Below are the code and all the weights of a small trained network. Each question names an input and a target symbol and asks about switching units off, where a switched-off unit gives its printed mean instead of its output.

import numpy as np


def w(rows, s, z=0):
    codes = np.array(rows[::2]) - 128.0
    scale = np.full(codes.shape[1], s)
    scale[-1] = z or s
    return codes * scale


def f(y):
    return y / 2 * (1 + np.tanh(0.7978845608 * (y + 0.044715 * y**3)))


def softmax(a):
    e = np.exp(a - a.max(-1, keepdims=True))
    return e / e.sum(-1, keepdims=True)


def log_softmax(a):
    a = a - a.max(-1, keepdims=True)
    return a - np.log(np.exp(a).sum(-1, keepdims=True))


def net(x, mask):
    ids = ['Δαγεζηθμξστω'.index(c) for c in x.split()]
    T = len(ids)
    res = E[ids] + P[:T]
    u = 0
    for l in range(2):
        r = res
        for j in range(2):
            rows = slice(2 * j, 2 * j + 2)
            q, k, v = (r @ M[l][rows].T for M in (Q, K, V))
            z = softmax(np.where(np.tri(T) > 0, q @ k.T / 2**0.5, -1e9)) @ v
            o = O[l][rows]
            res = res + np.where(mask[u + j], z, o[:, -1]) @ o[:, :-1]
        u += 2
        y = f(res @ A[l][:, :-1].T + A[l][:, -1])
        res = res + np.where(mask[u : u + 12], y, B[l][:, -1]) @ B[l][:, :-1]
        u += 12
    return log_softmax(res[-1] @ U[:, :-1].T + U[:, -1])


Q, K, V, O, A, B = {}, {}, {}, {}, {}, {}
E = w([
[109,140,198,138,153,29],'Δ',
[102,64,86,103,67,193],'α',
[93,145,193,167,140,28],'γ',
[86,67,124,73,79,173],'ε',
[111,94,137,36,88,128],'ζ',
[94,121,111,125,85,212],'η',
[164,110,67,62,92,136],'θ',
[114,170,60,106,39,182],'μ',
[143,143,91,159,239,83],'ξ',
[104,122,102,217,197,101],'σ',
[224,164,68,73,60,17],'τ',
[159,162,51,254,171,81],'ω',
],0.0087)
P = w([
[228,120,213,92,98,248],'0',
[215,127,199,88,4,160],'1',
[216,166,173,87,37,173],'2',
[176,153,152,101,51,159],'3',
[150,178,129,108,74,152],'4',
[127,175,102,112,97,141],'5',
[95,183,82,122,110,135],'6',
[77,195,58,124,136,126],'7',
[48,214,31,129,145,115],'8',
[17,183,30,129,157,88],'9',
[2,194,9,124,194,95],'10',
],0.0058)
Q[0] = w([
[122,167,44,80,32,134],'0.h1',
[145,137,61,36,1,215],'0.h1',
[200,106,154,149,103,207],'0.h2',
[115,231,80,99,103,90],'0.h2',
],0.0065)
K[0] = w([
[66,219,62,136,183,115],'0.h1',
[128,254,11,187,156,72],'0.h1',
[161,117,36,160,182,146],'0.h2',
[127,52,160,77,109,175],'0.h2',
],0.0074)
V[0] = w([
[100,66,157,18,142,27],'0.h1',
[185,52,254,75,118,137],'0.h1',
[210,107,152,198,250,128],'0.h2',
[166,68,215,119,165,161],'0.h2',
],0.006)
O[0] = w([
[140,3,80,69,155,49,15],'0.h1',
[140,40,184,164,203,154,73],'0.h1',
[154,178,200,90,198,163,3],'0.h2',
[169,108,166,163,191,145,104],'0.h2',
],0.0069,0.004)
A[0] = w([
[111,157,163,214,152,67,180],'0.n1',
[115,155,185,73,22,171,171],'0.n2',
[47,45,234,116,232,152,109],'0.n3',
[145,139,71,216,242,172,187],'0.n4',
[91,137,66,65,9,195,174],'0.n5',
[24,136,205,159,155,30,107],'0.n6',
[126,129,133,89,136,219,224],'0.n7',
[151,148,186,163,78,89,151],'0.n8',
[105,163,254,185,233,173,2],'0.n9',
[101,246,227,89,204,216,66],'0.n10',
[122,184,241,57,63,103,101],'0.n11',
[114,215,179,148,201,177,69],'0.n12',
],0.006,0.0054)
B[0] = w([
[103,145,137,212,213,136,142],'0.n1',
[176,172,60,131,51,197,193],'0.n2',
[112,110,254,50,163,216,123],'0.n3',
[85,132,184,200,202,100,145],'0.n4',
[121,110,113,66,47,189,247],'0.n5',
[200,123,182,234,203,189,122],'0.n6',
[111,105,164,109,50,117,170],'0.n7',
[192,125,129,238,110,189,139],'0.n8',
[107,175,151,18,91,95,123],'0.n9',
[192,195,190,137,190,38,122],'0.n10',
[186,118,35,246,145,132,132],'0.n11',
[185,186,197,93,218,152,120],'0.n12',
],0.0066,0.011)
Q[1] = w([
[166,93,237,203,227,98],'1.h1',
[121,103,181,154,243,43],'1.h1',
[87,130,72,56,48,206],'1.h2',
[178,137,157,255,230,22],'1.h2',
],0.0077)
K[1] = w([
[254,110,183,143,92,111],'1.h1',
[230,85,168,123,104,182],'1.h1',
[87,133,56,118,151,66],'1.h2',
[172,105,237,110,138,207],'1.h2',
],0.0073)
V[1] = w([
[129,52,177,62,141,126],'1.h1',
[76,78,120,220,254,98],'1.h1',
[243,228,153,78,144,11],'1.h2',
[210,192,16,238,123,80],'1.h2',
],0.007)
O[1] = w([
[78,113,111,110,64,70,78],'1.h1',
[153,93,219,121,93,160,4],'1.h1',
[139,224,131,94,41,44,73],'1.h2',
[254,187,93,182,166,94,158],'1.h2',
],0.0096,0.015)
A[1] = w([
[133,55,151,2,56,159,117],'1.n1',
[85,99,150,204,159,124,191],'1.n2',
[181,208,65,182,122,159,118],'1.n3',
[87,61,134,90,216,180,2],'1.n4',
[10,66,126,54,48,85,114],'1.n5',
[114,205,124,12,56,84,111],'1.n6',
[82,128,204,120,193,217,105],'1.n7',
[130,163,103,96,90,71,62],'1.n8',
[175,77,151,124,50,175,189],'1.n9',
[175,189,182,211,154,50,118],'1.n10',
[50,145,84,173,208,105,104],'1.n11',
[61,99,166,107,74,209,64],'1.n12',
],0.0071,0.0056)
B[1] = w([
[117,181,171,216,155,48,150],'1.n1',
[161,133,186,98,164,201,151],'1.n2',
[121,70,145,56,153,93,249],'1.n3',
[127,18,109,174,46,87,145],'1.n4',
[155,97,254,19,210,102,151],'1.n5',
[140,12,136,224,104,111,143],'1.n6',
[173,143,47,184,30,152,139],'1.n7',
[199,107,206,188,61,137,135],'1.n8',
[69,197,158,118,156,86,170],'1.n9',
[35,85,58,110,153,66,155],'1.n10',
[200,160,201,120,57,160,195],'1.n11',
[122,149,180,197,198,200,150],'1.n12',
],0.0069,0.021)
U = w([
[105,126,143,30,162,96,57],'Δ',
[194,71,93,218,59,114,37],'α',
[221,187,180,25,108,131,188],'γ',
[144,71,125,136,109,149,3],'ε',
[115,88,134,85,144,117,75],'ζ',
[73,211,120,194,126,150,147],'η',
[74,104,51,76,155,144,214],'θ',
[225,118,109,157,253,134,18],'μ',
[100,128,131,113,91,86,79],'ξ',
[45,179,123,156,66,107,162],'σ',
[84,143,105,155,152,128,143],'τ',
[75,145,98,115,179,52,193],'ω',
],0.0062,0.003)

Each question gives the input, a string of symbols that net reads in full, and the target symbol t.
The units are the heads (2 rows each of Q, K, V and O) and the neurons (one row each of A and B). Each row of codes is followed by its name. A weight is (code - 128) times the scale printed after its matrix; where a second scale follows, it is the last column's (O, A, B and U).
mask holds one flag per unit, layer by layer, with each layer's heads first. A switched-off unit (its flag False) gives its mean, the last column of its rows in O or B, instead of its output. The means were averaged over made-up inputs and are rounded, as every weight is.
A unit's drop is (log p(t) with every unit on - log p(t) with that unit switched off) / (log p(t) with every unit on - log p(t) with every unit switched off).
unit that matters most: the unit with the biggest drop
top k neurons in layer l: the k neurons of layer l with the biggest drops, biggest first
which heads matter: for each layer, one digit per head in row order, 1 if its drop is at least 0.15 and else 0, layers parted by /
input τ μ ζ μ μ ζ τ μ, target α: which heads matter	00 / 01
input ω ε μ σ, target ω: unit that matters most	0.h2
input μ η τ ε ξ μ ε ε μ σ ε, target η: which heads matter	10 / 10
input μ μ θ ξ μ ω θ μ σ μ, target η: which heads matter	10 / 10
input ζ ζ ξ μ ε α μ μ ω α ξ, target ζ: which heads matter	10 / 11
input ω μ η μ σ μ, target η: which heads matter	11 / 10
input ε θ τ ε ε μ τ, target α: which heads matter	10 / 01
input α ε τ, target α: which heads matter	00 / 11
input μ τ ζ μ η μ ζ μ ω μ τ, target γ: top 4 neurons in layer 0	0.n4, 0.n5, 0.n1, 0.n2
input ω ω ω τ Δ μ, target α: which heads matter	01 / 01
input α μ ε ω, target α: which heads matter	10 / 01
input σ ε α ω μ μ μ ω, target σ: which heads matter	01 / 01
input μ ω ε μ ω α ω ω, target μ: which heads matter	00 / 01
input α η ω ω μ Δ, target α: which heads matter	10 / 01
input ω α ε σ τ α α, target α: top 2 neurons in layer 1	1.n6, 1.n8
input σ ζ α, target η: top neuron in layer 1	1.n3
input μ ω ω ω ε ζ, target γ: top 2 neurons in layer 0	0.n5, 0.n2
input μ μ μ ω μ μ ω ζ σ, target μ: top 2 neurons in layer 1	1.n2, 1.n11
input ε τ μ γ, target ε: top 3 neurons in layer 1	1.n4, 1.n5, 1.n7
input μ σ μ η ω α μ α σ ε, target η: top 2 neurons in layer 0	0.n2, 0.n4
input ω ε μ Δ α τ μ ε ω, target ω: top 2 neurons in layer 0	0.n12, 0.n5
input ω ξ μ α ω ε ξ ω ω σ, target ω: top 4 neurons in layer 0	0.n5, 0.n12, 0.n10, 0.n4
input α α μ ξ, target α: top 2 neurons in layer 1	1.n4, 1.n7
input γ μ σ ζ, target η: unit that matters most	1.h1
